Small tables with named rows and columns. After each table, cells are looked up by row and column.

tuno
columns: nokatig, bag, degi, luk, navit, kanupad, sebo, rulobim, pev, puvurig
fas: [34946, -71293, -53159, 950, -23595, -11977, 13257, 70550, -38313, -13169]
dutevu: [-14623, -38283, -69768, 14833, -19914, 16490, 18291, 2037, -53286, 43065]
simel: [-34177, -23060, -66046, 6487, -19368, -34531, 14387, 55945, -43523, -37208]
nul: [53760, -39600, -19465, 57669, 16818, 90355, 20798, 62054, 72031, 53650]
favozo: [-76369, -19642, -9350, -27028, 45996, -48628, 13228, -7346, -31465, 21133]
zopa: [-20380, 14181, 10559, -4144, 2653, 3519, -19334, -37985, 46689, -19393]
dore: [-32480, -58088, -21905, 24670, 1485, 42945, -45414, -19313, -74603, -43583]

nokatig of favozo: -76369
rulobim of favozo: -7346
kanupad of nul: 90355
puvurig of simel: -37208
kanupad of zopa: 3519
rulobim of dutevu: 2037
degi of dutevu: -69768
Row with the largest pev: nul

gute =
	bomifi	nasif	bazonez	nutapu	par	sivuga	bot	befe	ferab
taluzan	299	339	348	467	299	221	220	583	539
bibem	379	89	381	272	624	125	313	594	481
nazo	342	474	210	759	334	799	495	403	337

nutapu of taluzan: 467
nutapu of bibem: 272
par of bibem: 624
ferab of nazo: 337
sivuga of bibem: 125
nasif of nazo: 474
befe of bibem: 594
nasif of taluzan: 339
bomifi of nazo: 342
par of taluzan: 299
bazonez of taluzan: 348
bot of nazo: 495
nutapu of nazo: 759
bomifi of bibem: 379
Row with the largest bomifi: bibem

tavabu
|  | pivun | per | bol | deme | dut | supunud |
|---|---|---|---|---|---|---|
| zekizav | 64 | 47 | 81 | 55 | 44 | 53 |
| pigik | 52 | 43 | 83 | 54 | 42 | 38 |
| gal | 83 | 48 | 68 | 70 | 78 | 70 |
| lon | 48 | 41 | 86 | 54 | 47 | 32 |
| tere | 39 | 62 | 59 | 52 | 42 | 43 |
| naz | 31 | 61 | 70 | 43 | 18 | 35 |

deme of lon: 54
deme of pigik: 54
deme of gal: 70
pivun of zekizav: 64
pivun of tere: 39
supunud of gal: 70
bol of lon: 86
per of zekizav: 47
bol of pigik: 83
deme of zekizav: 55
dut of gal: 78
dut of naz: 18
supunud of lon: 32
per of naz: 61
pivun of naz: 31
dut of pigik: 42
pivun of gal: 83

Table des
,tufu,tuka,dokopag,nunen,nivos,feg,torisid,pamati
laf,557,563,535,724,710,943,579,770
savuba,683,639,637,700,659,818,649,739
pabenod,698,663,754,634,683,684,631,758
vepove,819,806,749,645,571,428,814,522
vemi,797,700,725,584,526,571,667,666
deg,729,710,673,653,617,508,696,636
dito,704,646,673,619,587,687,625,692
vozeg,852,700,876,589,494,199,729,475

nivos of vepove = 571
nunen of laf = 724
pamati of vepove = 522
dokopag of deg = 673
dokopag of laf = 535
feg of vemi = 571
tuka of vepove = 806
pamati of savuba = 739
feg of deg = 508
torisid of vemi = 667
nunen of savuba = 700
pamati of laf = 770

mab:
          laz   zep  pitan   bek  nuvoze  gurefov  fito  rireril  suzuku   tar
zegul    -335   -80     75  -509    -384      -92  -318     -278    -607  -716
lal       369   245   -225   158     220      442   373      253     189   581
lidez       7  -470   -136  -130     307     -508   164     -275     336    46
pegemuv   509    98    356   437     311     -140   109      246    -158   397
vik      -709  -447   -759   278      19     -563   -33     -244     199   184
darom      56   482    323   103     276     -325   222      422     170  -296
fosi      415   436    484  -296     156      307   254     -299    -381  -275
gezo      -38   180   -306  -181      81       76  -190      134    -418  -266

What is the gurefov of vik in mab?
-563
What is the tar of lal in mab?
581
What is the nuvoze of darom in mab?
276
What is the zep of darom in mab?
482
What is the bek of vik in mab?
278
What is the suzuku of lal in mab?
189
What is the nuvoze of gezo in mab?
81
What is the laz of gezo in mab?
-38
What is the tar of lidez in mab?
46
What is the gurefov of zegul in mab?
-92
What is the fito of vik in mab?
-33
What is the gurefov of pegemuv in mab?
-140
What is the pitan of vik in mab?
-759
What is the bek of lidez in mab?
-130
What is the bek of fosi in mab?
-296
Row with the largest tar: lal

vud =
,puge,tane,kur,vevuro
popunir,36.922,60.670,53.670,28.889
fipe,6.397,38.169,40.630,29.467
todil,77.822,7.554,53.727,52.693
tek,62.091,40.530,30.622,54.017
nedebep,32.517,45.168,44.645,67.661
dabesar,28.509,67.410,45.801,11.482

kur of fipe is 40.630
puge of todil is 77.822
vevuro of popunir is 28.889
vevuro of nedebep is 67.661
kur of popunir is 53.670
tane of popunir is 60.670
kur of tek is 30.622
tane of nedebep is 45.168

gavod:
,totobol,niz
gudu,6257,5520
zibi,7897,5000
bemi,1627,1497
ful,5076,3188
gude,905,6715

gude, niz => 6715
bemi, totobol => 1627
gude, totobol => 905
zibi, totobol => 7897
gudu, niz => 5520
ful, niz => 3188

sotub
cols = maren, tuvu, zuli
san: [0.65, -0.14, -0.77]
lofo: [-0.77, -0.59, -0.33]
runonom: [-0.22, -0.32, -0.23]
kepota: [-0.44, -0.28, 0.22]
ravupil: [-0.65, -0.28, -0.26]
pev: [-0.33, -0.03, -0.19]
mel: [-0.33, 0.28, -0.41]

mel, maren => -0.33
ravupil, maren => -0.65
runonom, maren => -0.22
kepota, maren => -0.44
pev, zuli => -0.19
pev, maren => -0.33
san, zuli => -0.77
runonom, zuli => -0.23
Which row has the largest zuli? kepota

Table rodagu
        megag  mitupog  lafa   mam  savezev  dedi
zurovo   2097     5510  3428  5951     4084  3618
folevo   6462     4939  5732  6377     6080  8345
fev      8601     7560  5975  8602     4251  9100

zurovo, megag => 2097
folevo, megag => 6462
folevo, savezev => 6080
folevo, lafa => 5732
zurovo, mitupog => 5510
fev, dedi => 9100
fev, mitupog => 7560
zurovo, dedi => 3618
Row with the largest lafa: fev

vesoka =
,nuf,sato
geki,3.586,9.415
gepuf,3.491,8.430
votigi,3.476,9.691
mib,4.067,4.299
fizi,1.811,6.098
ril,2.744,6.915
mar,5.697,4.942
napud,3.674,6.508
bag,3.132,8.343

mar, nuf => 5.697
fizi, nuf => 1.811
votigi, nuf => 3.476
napud, nuf => 3.674
ril, nuf => 2.744
gepuf, nuf => 3.491
mar, sato => 4.942
napud, sato => 6.508
geki, nuf => 3.586
gepuf, sato => 8.430
ril, sato => 6.915
mib, sato => 4.299
bag, sato => 8.343
fizi, sato => 6.098
mib, nuf => 4.067
bag, nuf => 3.132
geki, sato => 9.415
votigi, sato => 9.691

